Below is a small trained network, with its code and all its weights. Each question gives an input and a class and asks what happens when units are switched off, that is, made to give their printed mean instead of their output.

import numpy as np


def w(rows, s, z=0):
    codes = np.array(rows[::2]) - 128.0
    scale = np.full(codes.shape[1], s)
    scale[-1] = z or s
    return codes * scale


def f(y):
    return np.maximum(y, 0)


def log_softmax(a):
    a = a - a.max(-1, keepdims=True)
    return a - np.log(np.exp(a).sum(-1, keepdims=True))


def net(x, mask):
    res = np.array(x, float).reshape(1, 3) / 4 @ E
    y = f(res @ A[0][:, :-1].T + A[0][:, -1])
    res = res + np.where(mask, y, B[0][:, -1]) @ B[0][:, :-1]
    return log_softmax(res[-1] @ U[:, :-1].T + U[:, -1])


A, B = {}, {}
E = w([
[144,248,162,130,145],'x0',
[94,168,97,237,79],'x1',
[82,153,140,67,80],'x2',
],0.015)
A[0] = w([
[172,160,148,80,136,144],'n0',
[101,180,146,148,68,125],'n1',
[145,184,215,48,187,180],'n2',
[133,173,133,103,73,59],'n3',
[115,134,179,58,157,115],'n4',
[100,174,130,123,1,84],'n5',
[95,130,132,177,30,64],'n6',
[126,178,127,147,141,148],'n7',
[109,182,80,153,72,155],'n8',
[91,109,102,125,62,254],'n9',
[141,61,95,107,144,176],'n10',
[63,217,126,151,43,162],'n11',
[126,178,113,195,171,184],'n12',
[122,150,116,198,69,142],'n13',
[197,157,137,179,239,133],'n14',
[176,142,137,126,129,184],'n15',
[194,210,153,194,157,147],'n16',
[84,68,132,134,135,88],'n17',
[144,100,90,131,98,154],'n18',
[120,135,175,58,156,145],'n19',
[144,108,127,89,114,134],'n20',
],0.015,0.0047)
B[0] = w([
[73,140,80,133,154,189],'n0',
[149,151,195,117,91,194],'n1',
[27,97,84,62,123,252],'n2',
[102,129,123,126,98,164],'n3',
[89,87,59,74,142,203],'n4',
[165,111,135,66,38,197],'n5',
[101,137,132,197,99,199],'n6',
[188,165,187,78,101,181],'n7',
[62,189,139,168,71,205],'n8',
[174,61,134,180,62,192],'n9',
[193,17,123,153,192,209],'n10',
[133,154,183,55,19,241],'n11',
[74,233,197,147,166,215],'n12',
[82,203,69,193,109,217],'n13',
[110,153,188,89,254,219],'n14',
[101,152,103,120,183,162],'n15',
[135,246,232,69,170,237],'n16',
[187,97,159,208,155,180],'n17',
[145,115,164,207,143,170],'n18',
[73,77,26,57,146,206],'n19',
[117,47,142,96,163,167],'n20',
],0.0083,0.017)
U = w([
[69,162,102,204,136,2],'0',
[80,211,177,120,216,103],'1',
[93,162,157,137,1,169],'2',
[51,102,47,93,179,204],'3',
[196,46,147,149,167,147],'4',
],0.013,0.0014)

Each question gives the input, the list of numbers given to net, and the class t.
The units are the neurons (one row each of A and B). Each row of codes is followed by its name. A weight is (code - 128) times the scale printed after its matrix; where a second scale follows, it is the last column's (A, B and U).
mask holds one flag per neuron, in row order. A switched-off neuron (its flag False) gives its mean, the last column of its row in B, instead of its output. The means were averaged over made-up inputs and are rounded, as every weight is.
A unit's drop is (log p(t) with every unit on - log p(t) with that unit switched off) / (log p(t) with every unit on - log p(t) with every unit switched off).
most important unit: the unit with the biggest drop
top k neurons: the k neurons with the biggest drops, biggest first
drop of u: that unit's drop, to one decimal
input [6,5,0], class 2: most important unit => n11
input [6,-2,7], class 2: top 2 neurons => n11; n5
input [-4,-2,8], class 3: top 2 neurons => n19; n4
input [-2,8,-7], class 1: top 3 neurons => n16; n12; n14
input [-7,5,-8], class 4: top 2 neurons => n10; n8
input [-7,6,-2], class 0: top 2 neurons => n11; n13
input [6,-2,5], class 3: top 2 neurons => n2; n19
input [6,4,1], class 2: drop of n11 => 0.8
input [-1,6,-6], class 1: drop of n7 => 0.0
input [-5,-6,-1], class 4: drop of n10 => 0.4
